Below is a small trained network, with its code and all its weights. Each question gives an input and a class and asks what happens when units are switched off, that is, made to give their printed mean instead of their output.

import numpy as np


def w(rows, s, z=0):
    codes = np.array(rows[::2]) - 128.0
    scale = np.full(codes.shape[1], s)
    scale[-1] = z or s
    return codes * scale


def norm(h):
    return h / np.sqrt((h * h).mean(-1, keepdims=True) + 1e-5)


def f(y):
    return np.maximum(y, 0)


def log_softmax(a):
    a = a - a.max(-1, keepdims=True)
    return a - np.log(np.exp(a).sum(-1, keepdims=True))


def net(x, mask):
    res = np.array(x, float).reshape(1, 7) / 4 @ E
    u = 0
    for l in range(2):
        y = f(norm(res) @ A[l][:, :-1].T + A[l][:, -1])
        res = res + np.where(mask[u : u + 8], y, B[l][:, -1]) @ B[l][:, :-1]
        u += 8
    return log_softmax(norm(res)[-1] @ U[:, :-1].T + U[:, -1])


A, B = {}, {}
E = w([
[109,170,121,71,71,105,98,136,32],'x0',
[91,101,207,26,93,208,173,177,146],'x1',
[254,89,164,153,137,201,128,163,140],'x2',
[178,204,69,76,85,127,157,171,204],'x3',
[97,198,134,175,185,211,177,123,144],'x4',
[193,119,149,244,139,143,134,125,151],'x5',
[148,116,195,113,213,133,91,150,110],'x6',
],0.0072)
A[0] = w([
[142,71,142,129,91,130,142,131,157,93],'L0N1',
[171,88,164,122,202,158,159,132,166,137],'L0N2',
[76,99,162,91,254,110,76,137,59,164],'L0N3',
[20,185,73,67,186,182,133,101,152,191],'L0N4',
[192,203,86,117,126,110,86,87,155,99],'L0N5',
[196,97,67,118,65,137,86,214,126,4],'L0N6',
[56,85,155,32,95,109,153,112,105,172],'L0N7',
[197,78,44,31,168,127,72,77,175,107],'L0N8',
],0.0079,0.0019)
B[0] = w([
[131,131,130,204,88,2,139,150,80,162],'L0N1',
[149,144,88,143,173,240,71,192,219,217],'L0N2',
[51,116,69,109,213,61,230,92,120,237],'L0N3',
[130,246,188,33,77,115,68,60,134,250],'L0N4',
[122,149,196,110,145,87,172,133,114,199],'L0N5',
[61,177,137,51,73,150,188,45,104,189],'L0N6',
[146,195,189,113,124,133,156,127,189,253],'L0N7',
[112,173,91,72,200,133,92,115,144,189],'L0N8',
],0.0079,0.0058)
A[1] = w([
[99,107,169,2,20,123,181,220,88,71],'L1N1',
[88,235,139,96,93,116,141,162,80,203],'L1N2',
[95,90,44,197,119,20,158,30,162,183],'L1N3',
[184,111,183,206,192,167,126,203,177,253],'L1N4',
[133,124,142,176,147,94,140,89,107,247],'L1N5',
[60,137,136,152,72,88,205,107,60,76],'L1N6',
[123,112,109,125,194,68,136,109,133,65],'L1N7',
[79,185,114,91,97,171,148,113,118,206],'L1N8',
],0.0079,0.0014)
B[1] = w([
[83,199,158,92,175,126,101,105,130,224],'L1N1',
[175,171,163,151,37,96,173,154,181,255],'L1N2',
[125,106,118,138,142,143,157,161,31,220],'L1N3',
[177,117,102,161,28,177,60,181,138,221],'L1N4',
[96,27,159,130,114,255,148,134,157,174],'L1N5',
[232,77,97,183,105,145,128,157,174,192],'L1N6',
[95,125,113,32,170,97,98,138,116,171],'L1N7',
[221,110,66,153,132,105,141,40,182,227],'L1N8',
],0.0086,0.0081)
U = w([
[115,255,181,131,67,70,161,65,152,84],'0',
[163,75,120,230,93,222,99,192,122,250],'1',
[79,57,121,181,189,65,176,113,20,16],'2',
],0.01,0.0014)

Each question gives the input, the list of numbers given to net, and the class t.
The units are the neurons (one row each of A and B). Each row of codes is followed by its name. A weight is (code - 128) times the scale printed after its matrix; where a second scale follows, it is the last column's (A, B and U).
mask holds one flag per neuron, layer by layer. A switched-off neuron (its flag False) gives its mean, the last column of its row in B, instead of its output. The means were averaged over made-up inputs and are rounded, as every weight is.
A unit's drop is (log p(t) with every unit on - log p(t) with that unit switched off) / (log p(t) with every unit on - log p(t) with every unit switched off).
The circuit of an input: a set's keep is (log p(t) with only the set's units on - log p(t) with every unit switched off) / (log p(t) with every unit on - log p(t) with every unit switched off). Starting from the 12 units with the biggest drops (on a tie, the unit counted first), units are removed one at a time, each time the one whose removal leaves the highest keep (on an exact tie, the one counted first), for as long as the keep stays at least 0.8.
circuit, biggest first: the units of the circuit, biggest drop first
unit that matters most: the unit with the biggest drop
k most important neurons: the k neurons with the biggest drops, biggest first
top k neurons in layer l: the k neurons of layer l with the biggest drops, biggest first
drop of u: that unit's drop, to one decimal
input [2,-7,-3,-8,4,8,3], class 2: top 2 neurons in layer 0 => [L0N3; L0N2]
input [-4,0,-4,0,8,6,-7], class 1: circuit, biggest first => [L0N7; L1N1]
input [7,3,-4,-8,-8,8,-7], class 1: circuit, biggest first => [L1N6]
input [2,-4,-4,-8,-5,5,-6], class 2: top 2 neurons in layer 1 => [L1N4; L1N3]
input [-7,5,2,2,-3,-2,1], class 1: 2 most important neurons => [L0N2; L0N4]
input [2,2,3,-3,4,0,4], class 1: 2 most important neurons => [L0N2; L1N4]
input [-2,-1,-7,-1,7,8,3], class 1: top 2 neurons in layer 0 => [L0N6; L0N7]
input [6,-7,-7,-1,1,6,-5], class 1: top 2 neurons in layer 1 => [L1N6; L1N5]
input [7,-5,-6,0,-5,0,7], class 2: 2 most important neurons => [L0N3; L0N4]
input [4,2,0,-7,-1,-1,2], class 2: 2 most important neurons => [L0N3; L0N4]
input [6,-7,-2,2,-4,3,4], class 2: top 2 neurons in layer 0 => [L0N4; L0N7]
input [-4,2,0,-7,-6,-1,3], class 2: drop of L0N3 => 1.9
input [7,-4,1,-5,-2,2,-5], class 1: drop of L1N6 => 0.2
input [-7,3,-4,-7,-6,1,-1], class 2: drop of L0N3 => 0.2
input [-1,2,-5,0,3,8,8], class 1: unit that matters most => L0N2
